Here is a tiny trained network, its code and every weight. The questions are about switching its units off for an input and a target symbol, where a switched-off unit gives its printed mean instead of its output.

import numpy as np


def w(rows, s, z=0):
    codes = np.array(rows[::2]) - 128.0
    scale = np.full(codes.shape[1], s)
    scale[-1] = z or s
    return codes * scale


def norm(h):
    return h / np.sqrt((h * h).mean(-1, keepdims=True) + 1e-5)


def softmax(a):
    e = np.exp(a - a.max(-1, keepdims=True))
    return e / e.sum(-1, keepdims=True)


def log_softmax(a):
    a = a - a.max(-1, keepdims=True)
    return a - np.log(np.exp(a).sum(-1, keepdims=True))


def net(x, mask):
    ids = ['αβγεζηθλμξπστψω'.index(c) for c in x.split()]
    T = len(ids)
    res = E[ids] + P[:T]
    u = 0
    for l in range(3):
        r = norm(res)
        for j in range(2):
            rows = slice(2 * j, 2 * j + 2)
            q, k, v = (r @ M[l][rows].T for M in (Q, K, V))
            z = softmax(np.where(np.tri(T) > 0, q @ k.T / 2**0.5, -1e9)) @ v
            o = O[l][rows]
            res = res + np.where(mask[u + j], z, o[:, -1]) @ o[:, :-1]
        u += 2
    return log_softmax(norm(res)[-1] @ U[:, :-1].T + U[:, -1])


Q, K, V, O = {}, {}, {}, {}
E = w([
[164,135,94,168,124,149,102,102,100,180,107,46],'α',
[149,154,100,134,170,143,91,118,105,180,101,110],'β',
[205,147,75,106,138,130,124,89,81,227,160,49],'γ',
[168,97,92,146,137,121,94,50,174,133,160,108],'ε',
[184,96,81,141,115,168,128,39,160,131,174,91],'ζ',
[111,120,136,190,84,159,112,95,149,134,60,115],'η',
[196,159,103,148,157,203,138,97,123,123,104,132],'θ',
[106,18,164,150,137,183,117,122,143,174,78,150],'λ',
[163,85,78,226,104,85,200,78,106,107,99,143],'μ',
[216,90,106,164,173,75,90,148,126,138,118,154],'ξ',
[231,117,101,152,36,137,147,131,147,93,110,122],'π',
[157,94,235,135,92,101,70,185,114,159,130,154],'σ',
[163,121,40,101,69,107,116,132,145,138,154,229],'τ',
[106,120,162,178,82,3,208,143,213,140,189,116],'ψ',
[153,163,150,106,99,116,130,111,161,100,149,211],'ω',
],0.019)
P = w([
[31,142,202,89,211,105,101,111,98,143,122,164],'0',
[210,140,160,158,152,96,212,131,117,233,101,133],'1',
[224,121,154,165,116,111,205,160,132,226,117,143],'2',
[211,77,92,162,97,152,218,216,160,180,129,114],'3',
[221,82,80,163,89,163,223,236,166,162,152,104],'4',
[221,55,58,161,75,188,240,255,192,130,177,84],'5',
],0.0099)
Q[0] = w([
[117,245,191,21,67,34,88,56,113,120,51,210],'L0H0',
[2,179,83,90,191,186,84,173,144,65,175,42],'L0H0',
[205,133,112,226,108,99,128,196,129,143,198,107],'L0H1',
[185,50,160,93,125,53,153,233,104,58,93,157],'L0H1',
],0.0061)
K[0] = w([
[58,196,147,70,171,110,106,58,88,211,90,85],'L0H0',
[82,139,69,187,177,213,79,78,128,219,101,2],'L0H0',
[89,47,103,98,176,179,67,133,94,54,109,131],'L0H1',
[96,178,114,119,130,47,123,78,85,104,124,80],'L0H1',
],0.0075)
V[0] = w([
[73,111,43,133,36,69,147,140,36,177,141,104],'L0H0',
[116,173,161,63,28,205,120,136,179,149,80,135],'L0H0',
[202,240,188,168,126,115,157,153,39,123,68,137],'L0H1',
[98,156,157,178,109,49,1,143,163,78,114,101],'L0H1',
],0.0081)
O[0] = w([
[129,151,161,65,67,85,153,121,4,83,74,156,4],'L0H0',
[131,197,206,84,146,112,130,114,234,141,36,82,34],'L0H0',
[156,155,128,176,134,67,81,153,113,44,136,63,250],'L0H1',
[189,164,176,94,92,166,98,55,156,84,191,117,53],'L0H1',
],0.011,0.0028)
Q[1] = w([
[223,124,141,185,137,122,140,161,156,162,125,156],'L1H0',
[122,151,191,130,94,116,161,147,90,148,140,162],'L1H0',
[7,195,139,101,131,130,111,128,111,135,168,122],'L1H1',
[96,72,65,81,145,152,135,142,119,83,124,70],'L1H1',
],0.011)
K[1] = w([
[140,147,137,92,136,132,126,228,176,70,170,197],'L1H0',
[94,162,106,110,145,84,105,77,118,59,180,123],'L1H0',
[118,141,111,132,183,163,99,9,47,148,96,88],'L1H1',
[188,65,81,126,114,123,105,117,100,110,110,69],'L1H1',
],0.011)
V[1] = w([
[81,20,240,117,91,54,158,148,118,175,132,121],'L1H0',
[207,125,109,104,124,20,163,140,169,70,108,250],'L1H0',
[1,141,88,178,92,60,218,101,165,108,151,91],'L1H1',
[195,61,117,162,34,217,177,16,144,98,102,69],'L1H1',
],0.0086)
O[1] = w([
[206,176,177,149,109,167,136,161,103,138,109,197,109],'L1H0',
[163,89,112,136,65,127,82,55,134,160,83,105,253],'L1H0',
[73,209,128,195,94,81,102,139,128,186,122,141,94],'L1H1',
[118,114,175,136,248,42,138,88,89,142,133,142,193],'L1H1',
],0.016,0.0049)
Q[2] = w([
[165,138,120,197,128,102,145,141,68,125,83,147],'L2H0',
[5,189,106,52,142,143,110,132,52,82,129,155],'L2H0',
[80,227,198,62,129,151,147,85,99,117,145,100],'L2H1',
[34,171,72,33,140,160,137,200,98,2,156,157],'L2H1',
],0.0086)
K[2] = w([
[85,55,120,60,101,110,169,80,157,85,120,179],'L2H0',
[166,49,142,210,87,148,211,59,116,201,83,76],'L2H0',
[158,82,76,214,62,62,159,157,178,144,100,119],'L2H1',
[249,142,98,191,152,127,217,183,125,254,96,10],'L2H1',
],0.0081)
V[2] = w([
[111,161,182,221,142,67,149,125,36,113,151,91],'L2H0',
[62,57,128,21,148,113,157,178,100,98,175,81],'L2H0',
[211,157,199,107,139,189,102,177,145,255,152,56],'L2H1',
[245,153,87,77,114,111,101,83,104,171,226,98],'L2H1',
],0.0097)
O[2] = w([
[171,198,137,221,133,169,136,68,136,98,108,141,122],'L2H0',
[147,218,139,79,132,106,62,189,120,137,138,176,225],'L2H0',
[130,201,201,153,86,137,179,151,77,174,138,5,180],'L2H1',
[15,148,157,165,109,189,53,91,105,236,180,98,254],'L2H1',
],0.013,0.0037)
U = w([
[160,207,129,144,171,122,96,115,138,113,112,143,160],'α',
[109,171,131,75,139,82,70,173,118,95,123,143,194],'β',
[114,179,134,181,68,120,114,157,111,171,120,136,193],'γ',
[104,151,128,102,169,148,165,97,138,186,142,171,23],'ε',
[119,132,115,140,171,164,172,188,150,171,84,182,82],'ζ',
[172,118,175,135,169,64,118,87,120,122,80,103,69],'η',
[100,154,63,127,105,115,128,199,150,48,104,119,253],'θ',
[194,119,187,113,100,170,158,168,132,99,142,117,146],'λ',
[151,55,79,183,119,153,115,137,117,99,175,147,105],'μ',
[91,124,147,137,141,132,66,82,128,147,174,143,46],'ξ',
[142,142,131,125,120,124,114,106,250,162,100,88,134],'π',
[108,187,161,108,108,144,125,136,71,101,160,55,122],'σ',
[124,95,120,67,60,130,115,76,78,139,54,133,22],'τ',
[101,122,132,188,109,145,182,73,74,92,132,129,160],'ψ',
[72,120,92,121,150,96,147,167,175,116,153,74,184],'ω',
],0.014,0.003)

Each question gives the input, a string of symbols that net reads in full, and the target symbol t.
The units are the heads (2 rows each of Q, K, V and O). Each row of codes is followed by its name. A weight is (code - 128) times the scale printed after its matrix; where a second scale follows, it is the last column's (O and U).
mask holds one flag per head, layer by layer. A switched-off head (its flag False) gives its mean, the last column of its rows in O, instead of its output. The means were averaged over made-up inputs and are rounded, as every weight is.
A unit's drop is (log p(t) with every unit on - log p(t) with that unit switched off) / (log p(t) with every unit on - log p(t) with every unit switched off).
The circuit of an input: a set's keep is (log p(t) with only the set's units on - log p(t) with every unit switched off) / (log p(t) with every unit on - log p(t) with every unit switched off). Starting from all 6 units, units are removed one at a time, each time the one whose removal leaves the highest keep (on an exact tie, the one counted first), for as long as the keep stays at least 0.8.
circuit, biggest first: the units of the circuit, biggest drop first
which heads matter: for each layer, one digit per head in row order, 1 if its drop is at least 0.15 and else 0, layers parted by /
input τ ω ξ σ, target τ: circuit, biggest first -> L1H0
input ξ λ γ ω τ ξ, target ξ: circuit, biggest first -> L2H1, L0H1
input ξ ω ψ π, target π: which heads matter -> 10 / 10 / 00
input μ α β ω τ, target π: which heads matter -> 10 / 10 / 00
input ω α π μ, target ω: circuit, biggest first -> L2H0, L0H0, L1H0
input λ β ζ ω ε θ, target λ: which heads matter -> 01 / 10 / 01
input α β ζ β, target α: which heads matter -> 11 / 10 / 10
input λ ψ ω θ ω, target λ: which heads matter -> 01 / 10 / 01
input α ξ γ ω ω, target α: circuit, biggest first -> L1H0, L2H0, L0H0
input η γ α τ, target η: circuit, biggest first -> L1H1, L0H1
input σ γ ζ, target σ: which heads matter -> 01 / 00 / 01
input ε θ α, target ε: which heads matter -> 01 / 01 / 00
input ξ γ β θ, target ω: which heads matter -> 00 / 10 / 00
input ψ ψ ω, target ψ: circuit, biggest first -> L2H0, L1H1
input γ ω γ, target π: circuit, biggest first -> L0H0
input τ ξ γ, target τ: circuit, biggest first -> L0H0, L1H0
input β α γ, target β: which heads matter -> 00 / 11 / 10
input ψ μ α π ξ, target ψ: circuit, biggest first -> L2H0, L1H0
input π α γ, target η: which heads matter -> 10 / 01 / 00
input ζ β τ γ θ, target τ: circuit, biggest first -> L0H0
input σ π ξ, target σ: circuit, biggest first -> L2H1, L0H1
input π ξ β ε σ λ, target λ: which heads matter -> 10 / 11 / 00
